Below is a small trained network, with its code and all its weights. Each question gives an input and a target symbol and asks what happens when units are switched off, that is, made to give their printed mean instead of their output.

import numpy as np


def w(rows, s, z=0):
    codes = np.array(rows[::2]) - 128.0
    scale = np.full(codes.shape[1], s)
    scale[-1] = z or s
    return codes * scale


def f(y):
    return np.maximum(y, 0)


def softmax(a):
    e = np.exp(a - a.max(-1, keepdims=True))
    return e / e.sum(-1, keepdims=True)


def log_softmax(a):
    a = a - a.max(-1, keepdims=True)
    return a - np.log(np.exp(a).sum(-1, keepdims=True))


def net(x, mask):
    ids = ['γδεζηλμξπστφω'.index(c) for c in x.split()]
    T = len(ids)
    res = E[ids] + P[:T]
    u = 0
    for l in range(2):
        r = res
        for j in range(2):
            rows = slice(3 * j, 3 * j + 3)
            q, k, v = (r @ M[l][rows].T for M in (Q, K, V))
            z = softmax(np.where(np.tri(T) > 0, q @ k.T / 3**0.5, -1e9)) @ v
            o = O[l][rows]
            res = res + np.where(mask[u + j], z, o[:, -1]) @ o[:, :-1]
        u += 2
        y = f(res @ A[l][:, :-1].T + A[l][:, -1])
        res = res + np.where(mask[u : u + 16], y, B[l][:, -1]) @ B[l][:, :-1]
        u += 16
    return log_softmax(res[-1] @ U[:, :-1].T + U[:, -1])


Q, K, V, O, A, B = {}, {}, {}, {}, {}, {}
E = w([
[76,193,153,184],'γ',
[115,109,158,163],'δ',
[131,80,159,147],'ε',
[75,87,187,162],'ζ',
[89,128,164,183],'η',
[131,125,141,164],'λ',
[142,43,1,142],'μ',
[120,156,163,177],'ξ',
[148,63,203,122],'π',
[82,41,133,87],'σ',
[229,146,146,118],'τ',
[196,97,142,139],'φ',
[122,178,130,66],'ω',
],0.014)
P = w([
[39,159,207,173],'0',
[24,215,183,155],'1',
[52,216,177,125],'2',
[101,173,180,126],'3',
[141,138,187,116],'4',
[150,120,178,116],'5',
[177,86,174,104],'6',
[202,77,165,102],'7',
[210,60,165,93],'8',
[227,57,153,86],'9',
[228,50,156,93],'10',
[252,43,140,68],'11',
[217,39,140,90],'12',
[166,44,158,122],'13',
],0.0031)
Q[0] = w([
[141,101,130,198],'0.h1',
[67,107,135,116],'0.h1',
[124,97,181,162],'0.h1',
[121,249,51,102],'0.h2',
[130,154,114,99],'0.h2',
[152,133,52,28],'0.h2',
],0.012)
K[0] = w([
[210,84,157,142],'0.h1',
[138,92,89,164],'0.h1',
[185,75,126,98],'0.h1',
[99,164,245,136],'0.h2',
[70,159,149,139],'0.h2',
[95,150,152,204],'0.h2',
],0.012)
V[0] = w([
[141,184,111,120],'0.h1',
[108,162,59,47],'0.h1',
[111,140,49,116],'0.h1',
[98,103,45,164],'0.h2',
[84,133,101,1],'0.h2',
[97,50,104,172],'0.h2',
],0.0094)
O[0] = w([
[96,155,93,132,86],'0.h1',
[98,109,71,85,19],'0.h1',
[119,137,66,121,4],'0.h1',
[98,2,126,134,73],'0.h2',
[61,141,72,36,117],'0.h2',
[96,25,151,165,143],'0.h2',
],0.009,0.0029)
A[0] = w([
[116,180,16,53,75],'0.n1',
[198,90,44,167,210],'0.n2',
[76,112,150,154,3],'0.n3',
[146,200,163,128,187],'0.n4',
[161,163,156,76,215],'0.n5',
[183,167,148,121,209],'0.n6',
[124,156,137,99,202],'0.n7',
[101,157,115,186,165],'0.n8',
[107,134,57,176,143],'0.n9',
[174,139,144,221,123],'0.n10',
[155,156,136,112,172],'0.n11',
[120,86,166,71,146],'0.n12',
[126,178,122,128,165],'0.n13',
[159,94,178,255,146],'0.n14',
[172,110,78,183,176],'0.n15',
[193,147,137,145,215],'0.n16',
],0.009,0.0036)
B[0] = w([
[190,90,171,212,161],'0.n1',
[247,169,2,50,149],'0.n2',
[132,49,176,127,143],'0.n3',
[90,144,176,56,228],'0.n4',
[105,141,166,81,216],'0.n5',
[72,177,206,49,215],'0.n6',
[88,107,95,106,180],'0.n7',
[24,91,97,178,152],'0.n8',
[166,194,59,76,133],'0.n9',
[157,177,175,214,190],'0.n10',
[98,115,161,106,176],'0.n11',
[79,123,181,57,175],'0.n12',
[83,84,187,75,169],'0.n13',
[174,113,211,199,254],'0.n14',
[206,195,34,150,146],'0.n15',
[93,201,164,71,202],'0.n16',
],0.0053,0.0079)
Q[1] = w([
[95,82,61,228],'1.h1',
[254,78,77,145],'1.h1',
[85,140,88,189],'1.h1',
[184,97,74,44],'1.h2',
[221,114,104,151],'1.h2',
[70,158,103,190],'1.h2',
],0.0086)
K[1] = w([
[162,75,199,166],'1.h1',
[171,51,94,254],'1.h1',
[73,118,198,158],'1.h1',
[5,126,139,129],'1.h2',
[102,111,150,164],'1.h2',
[161,106,90,161],'1.h2',
],0.0092)
V[1] = w([
[76,116,157,59],'1.h1',
[124,186,146,101],'1.h1',
[134,76,201,51],'1.h1',
[227,173,37,112],'1.h2',
[255,110,163,120],'1.h2',
[100,55,118,54],'1.h2',
],0.0071)
O[1] = w([
[121,76,103,80,228],'1.h1',
[158,171,174,62,211],'1.h1',
[176,108,101,3,255],'1.h1',
[239,192,150,99,2],'1.h2',
[186,89,121,46,171],'1.h2',
[117,117,221,149,97],'1.h2',
],0.0062,0.009)
A[1] = w([
[64,129,118,97,164],'1.n1',
[121,39,140,141,84],'1.n2',
[71,160,106,106,208],'1.n3',
[138,187,163,130,85],'1.n4',
[137,97,126,245,148],'1.n5',
[135,143,165,117,201],'1.n6',
[151,191,175,159,86],'1.n7',
[129,150,128,99,187],'1.n8',
[125,135,140,94,190],'1.n9',
[137,177,158,92,185],'1.n10',
[130,74,74,132,198],'1.n11',
[112,73,145,106,71],'1.n12',
[151,135,170,180,254],'1.n13',
[58,142,163,154,163],'1.n14',
[91,61,97,118,216],'1.n15',
[114,226,122,246,114],'1.n16',
],0.011,0.0046)
B[1] = w([
[154,109,96,155,215],'1.n1',
[60,145,146,139,183],'1.n2',
[197,86,115,124,199],'1.n3',
[76,153,160,92,167],'1.n4',
[157,114,2,118,173],'1.n5',
[126,104,115,109,225],'1.n6',
[137,222,157,108,151],'1.n7',
[140,102,100,127,202],'1.n8',
[135,108,107,117,228],'1.n9',
[113,83,115,111,254],'1.n10',
[147,223,177,126,149],'1.n11',
[75,157,135,167,197],'1.n12',
[198,113,127,243,179],'1.n13',
[125,73,123,138,190],'1.n14',
[97,194,88,60,177],'1.n15',
[91,213,98,163,145],'1.n16',
],0.008,0.013)
U = w([
[70,179,112,132,89],'γ',
[175,111,102,147,96],'δ',
[242,39,121,157,24],'ε',
[113,26,108,174,2],'ζ',
[166,106,97,161,177],'η',
[185,164,74,128,189],'λ',
[142,132,111,134,79],'μ',
[124,193,158,140,216],'ξ',
[101,95,253,146,93],'π',
[27,178,127,107,27],'σ',
[139,233,180,70,65],'τ',
[225,157,166,124,152],'φ',
[135,39,56,63,211],'ω',
],0.0064,0.0048)

Each question gives the input, a string of symbols that net reads in full, and the target symbol t.
The units are the heads (3 rows each of Q, K, V and O) and the neurons (one row each of A and B). Each row of codes is followed by its name. A weight is (code - 128) times the scale printed after its matrix; where a second scale follows, it is the last column's (O, A, B and U).
mask holds one flag per unit, layer by layer, with each layer's heads first. A switched-off unit (its flag False) gives its mean, the last column of its rows in O or B, instead of its output. The means were averaged over made-up inputs and are rounded, as every weight is.
A unit's drop is (log p(t) with every unit on - log p(t) with that unit switched off) / (log p(t) with every unit on - log p(t) with every unit switched off).
The circuit of an input: a set's keep is (log p(t) with only the set's units on - log p(t) with every unit switched off) / (log p(t) with every unit on - log p(t) with every unit switched off). Starting from the 12 units with the biggest drops (on a tie, the unit counted first), units are removed one at a time, each time the one whose removal leaves the highest keep (on an exact tie, the one counted first), for as long as the keep stays at least 0.8.
units of the circuit, in order: the units of the circuit, biggest drop first
unit that matters most: the unit with the biggest drop
top k neurons: the k neurons with the biggest drops, biggest first
top k neurons in layer l: the k neurons of layer l with the biggest drops, biggest first
heads that matter: for each layer, one digit per head in row order, 1 if its drop is at least 0.15 and else 0, layers parted by /
input τ ω ζ δ π ξ ζ ξ μ, target λ: heads that matter -> 00 / 10
input ε τ ω π η ε π η π δ, target π: units of the circuit, in order -> [0.h1; 1.n5; 0.n14]
input ω π π ω π π ε ω ω μ η ω λ ζ, target π: units of the circuit, in order -> [0.h2; 0.n12; 1.n2; 0.n14]
input ω ζ π γ ω π ζ η, target π: units of the circuit, in order -> [0.h1; 1.n5; 0.n14]
input ω ξ ω ε λ η π δ, target π: units of the circuit, in order -> [0.h1; 1.n5; 0.n14; 1.n3]
input η π ε η, target π: heads that matter -> 10 / 00
input μ π ω γ τ ω ζ, target π: top 2 neurons in layer 0 -> [0.n2; 0.n12]
input ζ τ π, target τ: heads that matter -> 01 / 10
input σ γ ζ, target σ: heads that matter -> 01 / 10
input ζ τ τ λ, target τ: top neuron in layer 0 -> [0.n10]
input λ ζ φ μ τ π ω η ω ω τ, target ξ: top 2 neurons -> [0.n2; 0.n15]
input η ω η μ ζ η, target ε: top 2 neurons in layer 0 -> [0.n2; 0.n14]
input π γ ξ, target π: heads that matter -> 10 / 01
input ξ δ τ ζ π ζ η π, target π: unit that matters most -> 0.h1
input η γ ω ε ω ω π τ ξ μ π ξ π, target ζ: heads that matter -> 01 / 10
input π σ δ π, target σ: heads that matter -> 01 / 11
input η ω σ μ π ω π δ ε γ, target τ: heads that matter -> 00 / 01
input σ ζ π γ ξ, target π: heads that matter -> 10 / 00
input γ η ζ π τ π η, target τ: heads that matter -> 01 / 11
input ω ω ω δ ω π η ω μ π, target ζ: unit that matters most -> 1.h1
input ε λ ω ω μ, target λ: heads that matter -> 00 / 00
input ξ τ ζ ζ φ π ω ζ π τ ζ δ τ, target τ: heads that matter -> 01 / 00
input ω π π ε μ λ τ ξ ε π π γ, target τ: top 3 neurons -> [1.n7; 1.n4; 0.n2]
input η μ π φ δ φ ω γ η, target ε: top 2 neurons in layer 0 -> [0.n2; 0.n15]
input π η π φ, target φ: top 2 neurons in layer 0 -> [0.n10; 0.n14]
input δ ω π λ ζ π δ μ ω ω ξ, target φ: top 2 neurons -> [0.n2; 0.n15]
input ε η ω γ μ ω ω λ γ η ω η τ, target ξ: unit that matters most -> 1.h1
input ε π ζ ξ ζ η ε ζ φ η, target φ: top 2 neurons in layer 1 -> [1.n7; 1.n13]
input ω η τ ω ξ, target ω: top 2 neurons in layer 1 -> [1.n10; 1.n3]
